[[-60  18  12  13  -9 -20 -47]
 [-30  36  20   6  -9 -20 -20]
 [-11 -11   8  46 -24 -31 -26]
 [ 44  17 -34  22 -45  36 -37]
 [ -4 -28 -14  -4 -37 -21 -27]
 [ 51  15 -12 -15   0  -8  35]
 [ 41  54  20  55 -34  44 -15]
 [  5  44  26  23 -30 -26  -8]]
->
[[ -4 -28 -14  -4 -37 -21 -27]
 [-11 -11   8  46 -24 -31 -26]
 [ 51  15 -12 -15   0  -8  35]
 [ 44  17 -34  22 -45  36 -37]
 [-60  18  12  13  -9 -20 -47]
 [-30  36  20   6  -9 -20 -20]
 [  5  44  26  23 -30 -26  -8]
 [ 41  54  20  55 -34  44 -15]]

[[ 15 -16   7   6 -21 -11  -9  27  25  -6  19  26 -37]
 [ 31 -65  20 -40  23 -46 -33  53  43 -30  55   6 -26]
 [ 23 -42 -10   5 -28 -35 -25  43  22   3  38  18 -30]
 [ -9  26 -14 -18 -24  39  16   4 -17   4 -55  19  24]]
->
[[ 31 -65  20 -40  23 -46 -33  53  43 -30  55   6 -26]
 [ 23 -42 -10   5 -28 -35 -25  43  22   3  38  18 -30]
 [ 15 -16   7   6 -21 -11  -9  27  25  -6  19  26 -37]
 [ -9  26 -14 -18 -24  39  16   4 -17   4 -55  19  24]]

[[-27  34 -18 -22  19 -17  -4 -19   8]
 [ 11   2  13   4 -55  44  26  -5  31]
 [ 26 -38  28  13 -16  41 -42  36 -39]]
->
[[ 26 -38  28  13 -16  41 -42  36 -39]
 [ 11   2  13   4 -55  44  26  -5  31]
 [-27  34 -18 -22  19 -17  -4 -19   8]]

[[ -4  43  56  50  56  46 -14 -36 -61 -10  -5]
 [  8  38  58  54  57  53  -8 -43 -58 -16 -12]
 [ -7  51  59  52  60  47 -23 -34 -64   0   4]
 [ 38   6  41  47  38  52  21 -52 -32 -39 -39]
 [ 57 -63 -31 -14 -38   0  59 -16  49 -48 -54]
 [-34  -8 -40 -45 -37 -49 -19  49  32  36  35]
 [  9 -47 -56 -49 -57 -44  19  32  61   4   0]]
->
[[ 57 -63 -31 -14 -38   0  59 -16  49 -48 -54]
 [  9 -47 -56 -49 -57 -44  19  32  61   4   0]
 [-34  -8 -40 -45 -37 -49 -19  49  32  36  35]
 [ 38   6  41  47  38  52  21 -52 -32 -39 -39]
 [  8  38  58  54  57  53  -8 -43 -58 -16 -12]
 [ -4  43  56  50  56  46 -14 -36 -61 -10  -5]
 [ -7  51  59  52  60  47 -23 -34 -64   0   4]]

[[-38  -2   4  -3  13 -15 -35  -4  18  37 -20  -6]
 [ 14 -29 -15 -51 -54  16  58 -25  17   0  44 -14]
 [-18   6   4   5  -1 -10 -28   2   3  41  -8   1]
 [-12 -11 -10 -17  -1   5  29  -7   1  27  25  28]
 [-31  30  26   4  37  -3  -7  18  47 -36   3 -20]
 [ 20  24  25   0 -22   6  27  11  -5  20   7   4]
 [-57  -4  -2   0  24 -25 -57  -2  15  46 -31  -1]
 [ 27  14   0   1  23  -2 -27   4   6  11  -3  -2]]
->
[[ 14 -29 -15 -51 -54  16  58 -25  17   0  44 -14]
 [-12 -11 -10 -17  -1   5  29  -7   1  27  25  28]
 [-57  -4  -2   0  24 -25 -57  -2  15  46 -31  -1]
 [-38  -2   4  -3  13 -15 -35  -4  18  37 -20  -6]
 [-18   6   4   5  -1 -10 -28   2   3  41  -8   1]
 [ 27  14   0   1  23  -2 -27   4   6  11  -3  -2]
 [ 20  24  25   0 -22   6  27  11  -5  20   7   4]
 [-31  30  26   4  37  -3  -7  18  47 -36   3 -20]]

[[ 33  51  64  -2  -8]
 [  9  12  16   0  -2]
 [ -9  19  23   7 -15]
 [  4   6   8   0   0]]
->
[[  4   6   8   0   0]
 [  9  12  16   0  -2]
 [ -9  19  23   7 -15]
 [ 33  51  64  -2  -8]]

[[  7 -29 -28 -31]
 [ -8  21  25   2]
 [ 36  38  42  40]
 [ 58  40  43  38]
 [ 47  53  42  57]
 [-39 -36 -42 -42]
 [ 12 -19 -32 -18]
 [-15   7  16   0]
 [ -8  17  29  19]
 [ 41  49  40  48]
 [-43  -2   2 -23]
 [ 42  46  43  51]]
->
[[-39 -36 -42 -42]
 [  7 -29 -28 -31]
 [ 12 -19 -32 -18]
 [-43  -2   2 -23]
 [-15   7  16   0]
 [ -8  17  29  19]
 [ -8  21  25   2]
 [ 36  38  42  40]
 [ 58  40  43  38]
 [ 42  46  43  51]
 [ 41  49  40  48]
 [ 47  53  42  57]]
